Below are the code and all the weights of a small trained network. Each question names an input and a class and asks about switching units off, where a switched-off unit gives its printed mean instead of its output.

import numpy as np


def w(rows, s, z=0):
    codes = np.array(rows[::2]) - 128.0
    scale = np.full(codes.shape[1], s)
    scale[-1] = z or s
    return codes * scale


def f(y):
    return y / 2 * (1 + np.tanh(0.7978845608 * (y + 0.044715 * y**3)))


def log_softmax(a):
    a = a - a.max(-1, keepdims=True)
    return a - np.log(np.exp(a).sum(-1, keepdims=True))


def net(x, mask):
    res = np.array(x, float).reshape(1, 7) / 4 @ E
    y = f(res @ A[0][:, :-1].T + A[0][:, -1])
    res = res + np.where(mask, y, B[0][:, -1]) @ B[0][:, :-1]
    return log_softmax(res[-1] @ U[:, :-1].T + U[:, -1])


A, B = {}, {}
E = w([
[147,106,117,149,2,132],'x0',
[127,125,129,130,129,126],'x1',
[129,126,129,130,129,124],'x2',
[126,128,127,127,128,131],'x3',
[153,89,26,115,148,127],'x4',
[203,73,173,94,146,177],'x5',
[125,125,128,127,128,128],'x6',
],0.019)
A[0] = w([
[207,52,154,55,170,170,96],'N1',
[9,193,103,182,70,39,255],'N2',
[234,39,202,75,140,211,196],'N3',
[95,172,136,160,103,142,105],'N4',
[213,33,159,83,176,201,113],'N5',
[56,208,254,70,224,128,226],'N6',
[151,69,13,112,61,136,33],'N7',
[104,170,140,108,179,93,185],'N8',
[95,196,229,114,195,128,184],'N9',
[128,152,215,162,8,147,118],'N10',
[113,157,69,141,158,102,146],'N11',
[120,132,27,142,142,83,138],'N12',
[46,179,122,181,68,55,201],'N13',
[100,164,123,130,110,159,121],'N14',
[169,77,41,122,33,129,44],'N15',
[126,128,46,77,221,134,129],'N16',
[125,158,180,154,37,141,141],'N17',
[135,90,48,115,240,120,137],'N18',
[96,159,87,148,144,126,218],'N19',
[135,119,196,160,57,148,83],'N20',
],0.0091,0.0058)
B[0] = w([
[205,76,126,132,196,160,189],'N1',
[161,118,17,130,130,138,251],'N2',
[191,56,210,118,140,127,226],'N3',
[145,104,100,127,138,139,154],'N4',
[224,51,135,112,232,146,200],'N5',
[135,126,124,223,101,115,254],'N6',
[133,149,152,250,129,106,178],'N7',
[89,157,124,150,110,103,178],'N8',
[152,133,133,227,97,134,217],'N9',
[144,83,122,27,129,143,214],'N10',
[91,168,140,107,107,113,162],'N11',
[56,173,169,127,111,99,175],'N12',
[158,102,38,122,133,149,220],'N13',
[141,130,111,124,120,125,140],'N14',
[136,133,171,231,125,124,184],'N15',
[100,138,90,53,145,121,185],'N16',
[155,83,104,78,118,153,192],'N17',
[110,143,78,69,212,147,190],'N18',
[92,166,93,120,107,121,169],'N19',
[117,105,156,53,129,108,177],'N20',
],0.011,0.021)
U = w([
[104,167,103,221,68,119,254],'0',
[163,95,72,34,156,148,122],'1',
[154,113,233,212,145,128,62],'2',
[140,99,228,5,87,139,41],'3',
[47,194,103,40,144,111,157],'4',
],0.011,0.003)

Each question gives the input, the list of numbers given to net, and the class t.
The units are the neurons (one row each of A and B). Each row of codes is followed by its name. A weight is (code - 128) times the scale printed after its matrix; where a second scale follows, it is the last column's (A, B and U).
mask holds one flag per neuron, in row order. A switched-off neuron (its flag False) gives its mean, the last column of its row in B, instead of its output. The means were averaged over made-up inputs and are rounded, as every weight is.
A unit's drop is (log p(t) with every unit on - log p(t) with that unit switched off) / (log p(t) with every unit on - log p(t) with every unit switched off).
The circuit of an input: a set's keep is (log p(t) with only the set's units on - log p(t) with every unit switched off) / (log p(t) with every unit on - log p(t) with every unit switched off). Starting from the 12 units with the biggest drops (on a tie, the unit counted first), units are removed one at a time, each time the one whose removal leaves the highest keep (on an exact tie, the one counted first), for as long as the keep stays at least 0.8.
circuit, biggest first: the units of the circuit, biggest drop first
most important unit: the unit with the biggest drop
k most important neurons: the k neurons with the biggest drops, biggest first
drop of u: that unit's drop, to one decimal
input [1,6,-7,-1,-6,-2,-2], class 1: 4 most important neurons	[N10 N7 N15 N17]
input [-8,6,-5,-8,1,-2,8], class 4: most important unit	N18
input [-2,-2,6,-7,-7,0,-2], class 0: circuit, biggest first	[N3 N5]
input [1,-2,8,6,0,2,0], class 3: 2 most important neurons	[N6 N2]
input [3,-2,-1,6,0,6,-8], class 3: 4 most important neurons	[N6 N9 N2 N3]
input [7,5,6,5,-4,0,-2], class 1: 2 most important neurons	[N13 N3]
input [0,4,4,-6,-4,1,8], class 2: 2 most important neurons	[N2 N16]
input [-2,-3,-2,-3,0,-7,-6], class 0: drop of N10	0.3
input [8,-4,-2,6,-7,1,-7], class 3: drop of N20	0.4
input [1,8,4,-8,5,0,-8], class 0: drop of N3	0.2
